[ 26 -90  36 -70  46] -> q20
[ 37 -86 -45  56  60] -> q866
[69 -7 81 84 -3] -> q401
[80 32 87 51 27] -> q459
[ 63 -27  58  25 -57] -> q780
[-57  69 -84 -17  62] -> q710
[-86 -45  55 -85 -86] -> q128
[ 37 -86 -45  56 -55] -> q756
q: [ 37 -86 -45  56  60]  q866
then: [80 32]  [87]
then: [-7 81 84]  [-3]

[ 17 -11  22  25   8   8  51   8   3  22 -34  21 -17   7] : q277
[ 10  34  13  -6  -2 -17  34  11   9   5   8  34 -17  -2] : q150
[ 34  13  10  33  28 -21  43  16   7   0  22   6 -12  -1] : q265
[ 31  39  17  30  21 -27  27  21   8   3  22 -34 -10  -3] : q714
[ 13 -10   9  20  -5  -4  51   6   5 -11  12  51 -16  10] : q541
then: [ 21   8   3  22 -34]  [-10]
then: [34 13 10]  [33]
then: [ -5  -4  51   6   5 -11  12]  [51]
then: [ 16   7   0  22   6 -12]  [-1]
then: [ 13  -6  -2 -17  34  11]  [9]

[ 70  18   9  34  45 -41 -33 -44   4  36 -42  57  14  63  28  36 -10  63
 -13 -25 -38 -16  41 -47  38] = q679
[ 63 -47  54 -68 -16 -41 -70   3  51 -17  -5  69  -8  57  49 -21   2  64
 -69 -51  63  69 -34   6 -17] = q360
[-26  25 -70   5 -26 -40 -53  17 -18  62  17  27 -31 -52  14 -18  47 -61
 -57  65  59 -10   3 -32  52] = q994
[ 70  18   9  34  45 -41 -33 -44   4  36 -42  57  14  63  28  36 -10  63
 -13 -25 -32   3  35   0 -66] = q533
then: [ 63  28  36 -10  63 -13 -25 -38 -16  41]  [-47]
then: [-52  14 -18  47]  [-61]

[ -4  -7  -2  45   4   5   3  -4   8   6 -17] -> q962
[ -8 -17  -8  24 -10  14 -18  -3  13  17   9] -> q343
[ 14 -11   8 -10 -14  53   1 -12  61  24  20] -> q856
[ 10  -4   4 -11 -22 -18  14  -8   8  18  -1] -> q408
[ -4 -27  -4  34  -6 -27  20 -10 -71 -20  13] -> q572
[  2  10  -7  -1  -4  35 -12   1  61  -1  11] -> q383
[ 22  -2   0  12 -14  -7  -2 -12  17   2  -9] -> q132
[  1  15   1 -50  -4  20  17  20 -59 -14  -4] -> q258
then: [-10 -71 -20]  [13]
then: [-12   1  61]  [-1]
then: [ -4  34  -6 -27  20]  [-10]
then: [ 14 -18]  [-3]

[ 21 -19 -31   5 -13 -37 -12 -44  32  24  40   0   0 -25  16 -26   3   9
   6  28  33  45  15  12  24  -1   3  24 -52   8  -4  -8  14 -41  28 -38
  30   1 -24  14  -9 -24]  q219
[ 26  -2  -9  72 -27 -27   1  47 -20  22 -16 -21  15 -30  28  35  33  33
  13  29 -24  -3 -27  40  20 -45 -22 -21 -27 -12 -44  19 -16  47 -35  29
 -30  -5   6 -46  20   5]  q880
[ 74   3  27  -6  -8 -43  -5  48  15   7 -11 -31 -34 -29 -13  28   8   8
 -75   4 -15 -16   0  51   0 -39   7 -13 -18  -7 -52  -6  31 -14 -18 -46
  38  15  -1  38  -7  14]  q763
[ 17  14  15   1 -19 -43 -18  -7  -3  14  34 -18   1 -32 -11  20  21 -20
 -27  11  25   7  29  45 -32 -39 -28 -24 -25  -6  11  -9  15  19  33  -3
  39  -4 -32 -42   7 -38]  q437
[ 39  -4 -34   1 -19 -43 -18  -7  -3  14  34 -18   1 -32 -11  20  21 -20
 -27  11  25   7  29  45 -32 -39 -28 -24 -25  -6  11  -9  15  19  33   9
  38 -31 -37 -20 -11 -37]  q284
[ 73  18 -22  28 -11 -27  -4 -15 -13  20  57 -10  -3 -41 -46 -13   7 -32
 -51  10  19   5  51  19 -12  -1   7  42 -61  -4 -33  -4  24 -18   5 -19
  28 -43 -33  22  15 -51]  q56
[ 17  14  15   1 -19 -43 -18  -7  -3  14  34 -18   1 -32 -11  20  21 -20
 -27  11  25   7  29  45 -32 -39 -28 -24 -11 -56 -19   1 -11 -29 -14 -24
   7 -13  13 -22  20  24]  q534
[ 11  28  39   6  -1  27   9  28  22  39  25   3  -2  20  16 -27   9 -28
  44  47  40   1  37  31 -12 -13 -27 -21  -1 -32  -3  24  -2   1  53  15
 -21   2   7 -24   8  11]  q234
[ 55   4 -29  44 -20 -41 -10  12 -16  22 -20 -21 -14 -56 -52  20   7 -27
  -9   0   2 -42 -14  25   3   5 -12  27 -82   8 -60  17   0  20 -47  -7
  23 -18 -14   7  -6 -23]  q543
[ 11  28  39   6  -1  27   9  28  22  39  25   3  -2  20  16 -27   9 -28
  44  47  40   1  37  31 -12 -13 -27 -21  -1 -32  -3  24  -2   1  53  15
 -21   2   7 -24   6 -36]  q753
then: [33 45 15 12]  [24]
q: [ 17  14  15   1 -19 -43 -18  -7  -3  14  34 -18   1 -32 -11  20  21 -20
 -27  11  25   7  29  45 -32 -39 -28 -24 -11 -56 -19   1 -11 -29 -14 -24
   7 -13  13 -22  20  24]  q534
q: [ 17  14  15   1 -19 -43 -18  -7  -3  14  34 -18   1 -32 -11  20  21 -20
 -27  11  25   7  29  45 -32 -39 -28 -24 -25  -6  11  -9  15  19  33  -3
  39  -4 -32 -42   7 -38]  q437
then: [  1 -11]  [-29]
then: [ 39  -4 -32]  [-42]
q: [ 39  -4 -34   1 -19 -43 -18  -7  -3  14  34 -18   1 -32 -11  20  21 -20
 -27  11  25   7  29  45 -32 -39 -28 -24 -25  -6  11  -9  15  19  33   9
  38 -31 -37 -20 -11 -37]  q284
then: [-20  22 -16 -21]  [15]

[ 16 -54  15  29   3  14  28  16  36 -16 -44 -32  23 -37 -53 -40   5 -42
 -16  -3  -6  24  -4   8 -14  17 -40  14  26 -62  -8 -21  60  -8  -6   9
  13 -24  -8 -21  29  73  36  28  60  -5  -4  52  25 -18  18  -5 -17   4
  45 -12  -4  -6  17  10  16 -25  15  33]  q677
[-10  26 -28 -11  15  26  38  13  -4 -20 -16 -30 -20  -9 -11  33  14  25
 -50 -11  33  28  19  43 -56  17  58  -6 -17 -47 -16  33  43 -23  12 -16
  28  -1 -52 -25 -28 -18 -24 -11 -65 -44  -4 -35 -13 -12  31  34 -21 -12
  -2  50  25   5  -6   7 -34  38 -24 -36]  q43
[-21  61  -8  -6  12 -15 -38 -23 -31 -23  29  -2   7 -16  -2 -23 -22 -46
  49 -18 -22 -36  12   0  32  14 -21  -5 -38 -40  -7 -30 -31  15  14   5
 -40   5  54 -25  44  78   0  38  16  28 -37  13  -7  -5  37 -47 -14  32
 -39  32  19 -19  -2 -22  40   0 -19 -29]  q171
[-10  27  24  25 -30   4  27  -6  39  25 -64  28  31  20  34  23  -1  25
  -8  32   0 -22 -20 -51  -3  21 -49  51  24  62  26  39  37 -16 -65   7
  -1  13  -7  21  -9 -34 -14  10   2 -20  30 -13  12 -15 -38  13   6   1
  39 -42 -27  27 -20  55 -10  13  28  36]  q570
[  7  12 -59 -21  15  20  14 -14 -11 -44  -7 -23  -6 -12   2  16 -11   4
 -15 -12   4 -13  28  32 -35  30  21   9 -43 -68  -4  30  37 -16   0 -15
 -13   3  -9 -42  10  31 -37  20 -61 -35 -25 -41  -5 -10  54  -6 -32  23
 -29  75  41  -2 -15   3 -11  39 -33 -48]  q628
then: [-21  60  -8  -6]  [9]
then: [23 -1 25 -8 32  0]  [-22]

[ -7  15 -18  -9 -71 -22  27  33   7  30  12   9  -4   1   3  18 -29   2
   6  26   8 -28 -16  -6 -18 -10  -8   8  16   5 -19 -31 -29 -22  11 -18
 -29  11 -12] = q600
[-20  14  -8   1  32   8 -38 -21 -55  -9 -13 -25  24   1  18  -2  26 -31
  -1  -6   0  -7  -2  23 -14   6 -44  -2 -29  -2  20  -9 -30  -7 -26 -11
  36   0 -12] = q790
[-17  17  -6   6  31  14 -36 -20 -57 -13  -1 -18  27   1  14  -3  20 -41
   4  -6   2   0  -3  19  -9   5 -52   3 -29  -8  24  -4 -26  -9 -25 -10
  28  -1  -5] = q386
[-17   4 -22  -5 -65 -15  30  36  13  37   2  14  -5  -7   1  15 -20  15
  16  21  19 -15 -20  -5 -24 -10 -17   2  16   7 -19 -38 -25 -14  15 -14
 -33   3 -10] = q540
[  1  14  -3  20 -41   4  -6   2   0  -4  19  -9  17  11  -5  -7 -28  11
 -38  27 -38 -30  -8 -22  24  -6  16   3  17  -7  -1  -8   8  19 -13  -1
 -26  24 -25] = q440
[-52   1 -10   0  33   7 -38 -23 -53  -8 -17 -27  24   0  18  -2  29 -28
  -4  -6  -2  -9  -2  23 -14   7 -41  -3 -29  -1  19 -12 -30  -5 -27 -11
  37   1 -15] = q498
then: [  1  14  -3  20 -41   4  -6   2   0  -3  19  -9]  [5]
then: [-52   1]  [-10]
then: [ -3  20 -41   4  -6   2   0  -3]  [19]
then: [-52   3]  [-29]
then: [ -9 -30]  [-7]
then: [ 12   9  -4   1   3  18 -29   2   6]  [26]

[ 25  36  39 -27 -34  -2  85] -> q966
[ 39 -27 -36   9   6   9  10] -> q529
[25 36 39 15 17 36 30] -> q508
then: [9 6]  [9]
then: [ 39 -27 -34]  [-2]

[ 23 -18   1  -7 -14   6] -> q589
[-13   6 -13 -55  23  14] -> q579
[29  7 13 -3 41 24] -> q964
[-48  17  -3  -2  24  40] -> q692
[  2 -43  46   7   9  12] -> q368
[ 34 -43  46  33 -12  54] -> q101
[-18 -25  32  33 -17 -62] -> q110
then: [-25  32  33]  [-17]
q: [  2 -43  46   7   9  12]  q368
then: [ 23 -18   1]  [-7]
then: [-48  17  -3]  [-2]
then: [ 23 -18]  [1]
then: [ -7 -14]  [6]

[-24  10  16  19] -> q409
[ 11   3 -20  33] -> q157
[ 68 -19 -27 -34] -> q94
[-22  -7   6 -30] -> q347
[ 68 -19  14 -34] -> q266
[ 68 -19 -20 -30] -> q969
[ 22 -20  -7   1] -> q62
[ 36 -12  -1  37] -> q923
then: [-19 -20]  [-30]
q: [ 68 -19 -27 -34]  q94
then: [-20  -7]  [1]
then: [  3 -20]  [33]

[ 18  19  13  19 -25   2  40] = q825
[ 71  60  -2 -44 -37 -62  33] = q595
[ 49  54  10  48 -53  21  83] = q466
[ 36  -2 -18 -15  52 -36 -38] = q676
[ 53  39  29  48 -34  40  76] = q338
[ 14  13  10  13 -22  -5  33] = q55
[-22 -12 -33  25  16 -75  47] = q335
[-22 -12 -33  25  16  27 -60] = q544
[ 36  -2  52 -15 -18  40 -24] = q395
[ 31  13  21  48 -28   2  47] = q868
[ 27  65 -21 -15 -56 -43  47] = q755
then: [-25   2]  [40]
then: [ 60  -2 -44 -37 -62]  [33]
then: [ 36  -2  52 -15 -18]  [40]
then: [-33  25  16  27]  [-60]
q: [-22 -12 -33  25  16  27 -60]  q544

[-17  11   5  -5  57  42 -23 -41  13  81 -54  12  75  31 -17] : q332
[-17  21  15  -4  69  47 -23 -44   8  85 -57  10  85  49 -17] : q647
[-21 -18 -32 -39 -15   8 -31  10  13  81 -32 -13  18 -24  -3] : q426
[-59 -15 -47  -4  31 -34  28 -48 -47  17  10   1  18 -12   8] : q631
[-26 -15 -44   4  31 -40  21 -41 -39 -13   9  -5   6 -12  -1] : q237
[-23 -15 -44   9  31 -38  25 -41 -34 -12  16  -5  11 -12  -3] : q24
[-22 -15 -23 -28  11  16 -28  -4  15  61 -40  -5  33 -12  -4] : q393
then: [ 13  81 -54]  [12]
q: [-17  11   5  -5  57  42 -23 -41  13  81 -54  12  75  31 -17]  q332

[ 19   0  -7  -4  11  -1  -6 -10  17  -3 -13  20 -14 -11  42  40]  q40
[ 27   8   0 -29  31  -8  -2 -20  50  -7  17  29  -4  -9  68  52]  q900
[ 23  16   3 -42 -33 -17 -12 -26  51 -24 -20  48 -21 -12  38   4]  q601
[ 25   4   0 -15  15   1  -3 -17  34 -10  -1  26  -1 -13  54  43]  q295
[ 19   1  -7  -3   9   4  -7 -11  14  -1 -16  16 -11 -15  38  40]  q181
[-16  15 -11 -15  38  38 -16  -6 -19   8 -45  11 -27 -21  36  51]  q815
[ 21   5  -6  -6  13   5  -3 -14  24  -6  -4  21  -8 -12  47  43]  q387
[  6   1  -8  12 -14  23 -13  -1  -5   9 -29   3 -22 -15  23  34]  q411
[ 19   0  31 -40   1   3 -23   7  28 -11   4  26  27 -11  91 -13]  q359
then: [-42 -33 -17 -12 -26  51 -24 -20  48 -21 -12  38]  [4]
then: [-16  16 -11 -15  38]  [40]
then: [ -7 -11]  [14]

[ 34  65  37  23 -10   3   4 -34  47 -24   3  25 -35 -66  -3]  q664
[ 65  34 -26  50 -37  54  40  52  17 -48  69 -29 -30  14  29]  q41
[ -9 -53  37  23 -10   3   4 -34  47 -24   3 -50 -35 -66  -3]  q201
q: [ 34  65  37  23 -10   3   4 -34  47 -24   3  25 -35 -66  -3]  q664
then: [65 34]  [-26]
then: [-48  69]  [-29]

[ -7  23  26 -29 -36  18 -18  -5 -48  38  39  23 -35  -3 -39] -> q310
[ 26 -27 -36 -43 -17  28  41   8 -14  -5   1  52  32  -7  55] -> q122
[ 39  25 -35 -29 -36  18  41  -5 -48  38  39  23  -3   3   9] -> q968
[ -7  23  26 -29 -36  18 -18  -5 -48  38  39  23 -35  -3   4] -> q744
[ -7  23  26 -29 -36  18  41  -5 -48  38  39  23 -35  -3   4] -> q121
then: [-35 -29 -36]  [18]
q: [ -7  23  26 -29 -36  18 -18  -5 -48  38  39  23 -35  -3   4]  q744
q: [ -7  23  26 -29 -36  18 -18  -5 -48  38  39  23 -35  -3 -39]  q310
then: [-43 -17]  [28]

[-28  41 -46  40 -49  59   6 -10  41  33  10  77  45  15] = q63
[-42 -31  65   3  21 -43  49 -44  11 -71 -71  66 -48  26] = q877
[ 58 -74 -19 -54 -17  38 -12 -75 -27  41  31 -70  75  69] = q267
[-26  41  31 -70  75  33 -14 -44 -75 -39   0  -1  37  64] = q361
[ 58 -74 -19 -54 -17 -80 -12 -75 -27  41  31 -70  75  69] = q929
[ 82 -38   6  60 -28 -39 -40  70  52  63  71  -8   0  74] = q555
[ 49 -15  76  46 -48  50 -53  33 -80  11  12  -1  45  57] = q345
[ 21  45 -56  -1  40  -6  24 -27  38  53   2   7  10  38] = q690
[ 23 -68 -62  14 -78  24 -22 -72  61  -2 -28  77  71 -43] = q319
then: [-74 -19 -54 -17 -80 -12 -75 -27  41]  [31]
q: [ 58 -74 -19 -54 -17 -80 -12 -75 -27  41  31 -70  75  69]  q929
q: [ 58 -74 -19 -54 -17  38 -12 -75 -27  41  31 -70  75  69]  q267

[-10  16  -7  -6   5 -31  -8  -8   7  28   4  42   6] -> q741
[  1 -12 -31   5  -6  -7   4  42   7  28  -8  -8  65] -> q396
[-10  16  -7  -6   5 -31  -8  -8 -22  28   4  42   6] -> q99
[-10  16  -7  -6 -11 -31  -8  -8 -22  28   4  42   6] -> q604
then: [42  7]  [28]
then: [-8 -8  7 28  4 42]  [6]
q: [-10  16  -7  -6   5 -31  -8  -8   7  28   4  42   6]  q741

[ 31   9 -31 -67  59] : q178
[  9 -31  31   6  59] : q682
[-33  31  -9 -29  27] : q882
then: [ 31   9 -31]  [-67]
q: [ 31   9 -31 -67  59]  q178
then: [-31  31]  [6]

[-15  39  -1  27]  q484
[ 44 -25 -23 -13]  q655
[ 38  19  20 -28]  q388
[-22 -74 -11  21]  q853
[ 29 -63 -74 -65]  q864
[-26 -41 -86   5]  q833
[ 22 -27   6 -11]  q709
[-25 -20   2  36]  q80
[-54  -3  27  74]  q436
then: [-74 -11]  [21]
then: [-54  -3]  [27]
then: [ 44 -25]  [-23]
then: [19 20]  [-28]

